Below is a small trained network, with its code and all its weights. Each question gives an input and a class and asks what happens when units are switched off, that is, made to give their printed mean instead of their output.

import numpy as np


def w(rows, s, z=0):
    codes = np.array(rows[::2]) - 128.0
    scale = np.full(codes.shape[1], s)
    scale[-1] = z or s
    return codes * scale


def f(y):
    return y / 2 * (1 + np.tanh(0.7978845608 * (y + 0.044715 * y**3)))


def log_softmax(a):
    a = a - a.max(-1, keepdims=True)
    return a - np.log(np.exp(a).sum(-1, keepdims=True))


def net(x, mask):
    res = np.array(x, float).reshape(1, 3) / 4 @ E
    y = f(res @ A[0][:, :-1].T + A[0][:, -1])
    res = res + np.where(mask, y, B[0][:, -1]) @ B[0][:, :-1]
    return log_softmax(res[-1] @ U[:, :-1].T + U[:, -1])


A, B = {}, {}
E = w([
[185,109,131,119,195,246,200,220,179,66,172],'x0',
[70,121,65,102,172,28,169,131,208,144,99],'x1',
[155,194,92,167,174,19,112,192,90,169,129],'x2',
],0.012)
A[0] = w([
[96,141,171,134,75,87,68,103,155,117,133,47],'neuron 0',
[140,95,152,151,142,136,173,197,170,129,150,23],'neuron 1',
[171,155,125,165,146,102,126,159,121,240,124,146],'neuron 2',
[159,179,125,175,158,90,97,191,108,87,109,53],'neuron 3',
[162,127,135,169,95,168,94,157,81,130,125,6],'neuron 4',
[108,130,167,118,134,83,157,87,83,140,111,62],'neuron 5',
[163,156,172,162,106,168,135,93,61,168,170,106],'neuron 6',
[205,163,81,203,156,94,110,109,130,111,144,102],'neuron 7',
[158,169,173,143,125,165,94,124,65,131,118,216],'neuron 8',
[142,212,123,209,165,135,123,156,103,126,83,230],'neuron 9',
[126,168,151,129,199,172,203,228,166,104,190,195],'neuron 10',
[97,96,93,194,110,121,68,64,120,167,171,254],'neuron 11',
[78,164,94,128,175,116,125,121,194,120,81,22],'neuron 12',
[104,155,73,102,154,119,214,119,170,140,98,47],'neuron 13',
[134,139,145,93,159,117,132,162,135,2,166,13],'neuron 14',
[168,174,195,161,120,128,125,112,72,85,153,40],'neuron 15',
[150,152,95,175,37,96,152,60,95,137,106,56],'neuron 16',
[117,151,108,198,90,89,56,133,132,136,99,181],'neuron 17',
[138,116,159,77,58,59,144,104,83,71,92,131],'neuron 18',
[114,158,122,110,96,102,128,67,116,138,108,72],'neuron 19',
[61,89,100,84,174,101,176,127,176,175,124,78],'neuron 20',
[143,133,100,80,92,178,159,68,148,104,110,136],'neuron 21',
[147,160,155,150,97,124,75,107,116,99,178,25],'neuron 22',
[53,129,92,72,123,69,160,162,179,128,137,239],'neuron 23',
[97,77,158,65,86,156,131,110,125,108,70,199],'neuron 24',
[238,141,141,165,103,162,146,130,100,130,87,73],'neuron 25',
[101,45,123,110,88,145,121,64,143,76,101,95],'neuron 26',
],0.0094,0.0059)
B[0] = w([
[216,222,62,99,138,194,156,120,92,217,121,168],'neuron 0',
[210,153,90,142,153,220,166,123,78,138,133,166],'neuron 1',
[71,115,94,216,88,117,160,174,197,94,91,184],'neuron 2',
[107,169,62,154,86,146,155,178,164,162,76,168],'neuron 3',
[128,113,12,77,128,178,123,129,132,84,87,156],'neuron 4',
[154,162,97,102,136,172,135,128,143,149,119,156],'neuron 5',
[80,85,122,85,129,152,96,153,136,50,135,183],'neuron 6',
[104,144,71,187,91,126,159,169,209,101,53,163],'neuron 7',
[96,41,145,77,136,107,79,91,160,57,149,198],'neuron 8',
[96,90,164,157,84,57,169,179,184,125,97,193],'neuron 9',
[167,188,218,124,127,150,177,58,137,173,158,250],'neuron 10',
[139,181,218,100,183,154,137,106,207,159,146,210],'neuron 11',
[104,107,28,106,161,164,81,102,106,69,89,159],'neuron 12',
[94,97,47,68,150,173,83,85,119,92,124,169],'neuron 13',
[174,222,33,155,185,234,156,139,42,139,130,158],'neuron 14',
[94,106,33,73,146,150,88,118,131,77,119,163],'neuron 15',
[161,125,66,89,171,162,191,121,159,167,152,181],'neuron 16',
[194,143,157,117,117,131,134,142,163,192,138,200],'neuron 17',
[135,208,134,148,127,160,146,77,98,153,179,175],'neuron 18',
[190,180,117,101,190,246,161,151,79,168,163,169],'neuron 19',
[77,80,99,62,138,165,54,127,124,94,126,185],'neuron 20',
[95,168,137,176,113,109,195,156,216,97,48,170],'neuron 21',
[184,107,14,108,152,213,100,127,82,103,95,147],'neuron 22',
[141,50,121,97,89,119,95,102,146,101,179,220],'neuron 23',
[103,114,159,197,86,100,174,165,179,138,91,190],'neuron 24',
[126,120,86,77,161,177,78,116,116,119,131,164],'neuron 25',
[108,64,96,205,92,139,156,240,148,154,1,180],'neuron 26',
],0.0083,0.016)
U = w([
[110,125,108,222,81,125,180,198,174,128,70,77],'0',
[199,196,124,112,185,171,166,103,104,175,191,99],'1',
[105,84,69,63,153,142,40,108,113,73,158,97],'2',
[115,86,249,152,89,77,134,107,181,137,214,250],'3',
[110,149,143,160,146,101,127,122,56,127,152,99],'4',
],0.013,0.014)

Each question gives the input, the list of numbers given to net, and the class t.
The units are the neurons (one row each of A and B). Each row of codes is followed by its name. A weight is (code - 128) times the scale printed after its matrix; where a second scale follows, it is the last column's (A, B and U).
mask holds one flag per neuron, in row order. A switched-off neuron (its flag False) gives its mean, the last column of its row in B, instead of its output. The means were averaged over made-up inputs and are rounded, as every weight is.
A unit's drop is (log p(t) with every unit on - log p(t) with that unit switched off) / (log p(t) with every unit on - log p(t) with every unit switched off).
The circuit of an input: a set's keep is (log p(t) with only the set's units on - log p(t) with every unit switched off) / (log p(t) with every unit on - log p(t) with every unit switched off). Starting from the 12 units with the biggest drops (on a tie, the unit counted first), units are removed one at a time, each time the one whose removal leaves the highest keep (on an exact tie, the one counted first), for as long as the keep stays at least 0.8.
circuit, biggest first: the units of the circuit, biggest drop first
k most important neurons: the k neurons with the biggest drops, biggest first
drop of u: that unit's drop, to one decimal
input [-4,-8,-8], class 0: circuit, biggest first => neuron 26
input [-6,8,-2], class 2: 4 most important neurons => neuron 20; neuron 23; neuron 10; neuron 12
input [3,-7,7], class 0: 2 most important neurons => neuron 9; neuron 3
input [-5,1,4], class 1: 2 most important neurons => neuron 26; neuron 24
input [-6,-7,-2], class 2: 4 most important neurons => neuron 8; neuron 6; neuron 10; neuron 15
input [-7,-6,-6], class 1: 4 most important neurons => neuron 0; neuron 19; neuron 11; neuron 18
input [5,3,-4], class 1: 4 most important neurons => neuron 10; neuron 9; neuron 2; neuron 14
input [5,-6,-1], class 2: 2 most important neurons => neuron 8; neuron 6
input [-5,-6,6], class 0: 2 most important neurons => neuron 2; neuron 9
input [6,-5,-7], class 0: 3 most important neurons => neuron 21; neuron 26; neuron 24
input [3,-4,-4], class 0: 2 most important neurons => neuron 21; neuron 23
input [-7,-7,-7], class 0: 4 most important neurons => neuron 26; neuron 24; neuron 21; neuron 10
input [-3,0,3], class 3: drop of neuron 4 => 0.1
input [-5,-8,6], class 2: circuit, biggest first => neuron 8
input [3,-3,-4], class 0: drop of neuron 21 => 0.5
input [7,6,3], class 1: drop of neuron 10 => 3.9
